Here is a tiny trained network, its code and every weight. The questions are about switching its units off for an input and a class, where a switched-off unit gives its printed mean instead of its output.

import numpy as np


def w(rows, s, z=0):
    codes = np.array(rows[::2]) - 128.0
    scale = np.full(codes.shape[1], s)
    scale[-1] = z or s
    return codes * scale


def f(y):
    return y / 2 * (1 + np.tanh(0.7978845608 * (y + 0.044715 * y**3)))


def log_softmax(a):
    a = a - a.max(-1, keepdims=True)
    return a - np.log(np.exp(a).sum(-1, keepdims=True))


def net(x, mask):
    res = np.array(x, float).reshape(1, 5) / 4 @ E
    y = f(res @ A[0][:, :-1].T + A[0][:, -1])
    res = res + np.where(mask, y, B[0][:, -1]) @ B[0][:, :-1]
    return log_softmax(res[-1] @ U[:, :-1].T + U[:, -1])


A, B = {}, {}
E = w([
[127,129,130,127],'x0',
[156,152,53,8],'x1',
[129,129,128,128],'x2',
[161,243,208,115],'x3',
[23,119,190,61],'x4',
],0.011)
A[0] = w([
[185,119,134,244,163],'neuron 0',
[43,102,187,160,129],'neuron 1',
[170,120,138,199,139],'neuron 2',
[117,178,213,131,119],'neuron 3',
[161,86,32,143,148],'neuron 4',
[179,124,131,254,166],'neuron 5',
[122,255,237,138,160],'neuron 6',
[206,196,113,103,131],'neuron 7',
[50,19,143,152,181],'neuron 8',
[193,211,128,80,139],'neuron 9',
[224,140,45,101,133],'neuron 10',
[47,108,192,157,119],'neuron 11',
[94,10,18,138,253],'neuron 12',
[138,157,187,160,132],'neuron 13',
[55,132,128,6,91],'neuron 14',
[206,125,45,112,137],'neuron 15',
],0.0092,0.0068)
B[0] = w([
[86,171,65,78,186],'neuron 0',
[131,81,170,169,170],'neuron 1',
[113,136,106,99,159],'neuron 2',
[129,125,174,72,161],'neuron 3',
[143,80,148,67,186],'neuron 4',
[79,163,74,75,189],'neuron 5',
[134,142,182,69,200],'neuron 6',
[163,172,152,179,169],'neuron 7',
[101,81,113,174,200],'neuron 8',
[159,178,126,180,174],'neuron 9',
[183,100,175,132,187],'neuron 10',
[137,88,171,154,166],'neuron 11',
[105,2,120,119,248],'neuron 12',
[118,130,146,90,150],'neuron 13',
[68,166,52,110,190],'neuron 14',
[171,93,166,109,181],'neuron 15',
],0.012,0.016)
U = w([
[85,115,23,119,125],'0',
[161,86,197,93,143],'1',
[97,221,103,91,247],'2',
[201,168,153,189,82],'3',
[107,95,156,252,41],'4',
],0.013,0.0012)

Each question gives the input, the list of numbers given to net, and the class t.
The units are the neurons (one row each of A and B). Each row of codes is followed by its name. A weight is (code - 128) times the scale printed after its matrix; where a second scale follows, it is the last column's (A, B and U).
mask holds one flag per neuron, in row order. A switched-off neuron (its flag False) gives its mean, the last column of its row in B, instead of its output. The means were averaged over made-up inputs and are rounded, as every weight is.
A unit's drop is (log p(t) with every unit on - log p(t) with that unit switched off) / (log p(t) with every unit on - log p(t) with every unit switched off).
The circuit of an input: a set's keep is (log p(t) with only the set's units on - log p(t) with every unit switched off) / (log p(t) with every unit on - log p(t) with every unit switched off). Starting from the 12 units with the biggest drops (on a tie, the unit counted first), units are removed one at a time, each time the one whose removal leaves the highest keep (on an exact tie, the one counted first), for as long as the keep stays at least 0.8.
units of the circuit, in order: the units of the circuit, biggest drop first
unit that matters most: the unit with the biggest drop
k most important neurons: the k neurons with the biggest drops, biggest first
drop when u is switched off: that unit's drop, to one decimal
input [-4,7,-4,3,2], class 2: 2 most important neurons => (neuron 14; neuron 12)
input [4,-7,-1,-1,4], class 4: units of the circuit, in order => (neuron 8)
input [0,0,-1,-7,1], class 4: units of the circuit, in order => (neuron 5; neuron 8)
input [4,-2,-7,8,0], class 2: 2 most important neurons => (neuron 12; neuron 10)
input [4,-8,7,-8,0], class 0: 2 most important neurons => (neuron 5; neuron 0)
input [-6,-6,4,0,3], class 4: 4 most important neurons => (neuron 4; neuron 8; neuron 1; neuron 15)
input [-5,3,-3,6,8], class 2: 2 most important neurons => (neuron 14; neuron 12)
input [-5,7,4,-3,0], class 1: 2 most important neurons => (neuron 10; neuron 15)
input [7,1,-3,1,-1], class 3: 2 most important neurons => (neuron 12; neuron 14)
input [-1,2,5,6,-2], class 3: drop when neuron 12 is switched off => 0.1
input [-6,0,6,4,-1], class 2: drop when neuron 12 is switched off => 0.5
input [4,-1,-6,0,7], class 4: drop when neuron 4 is switched off => 0.2
input [-1,7,-8,-8,0], class 1: drop when neuron 15 is switched off => 0.4
input [-5,-2,-3,0,-2], class 0: unit that matters most => neuron 6
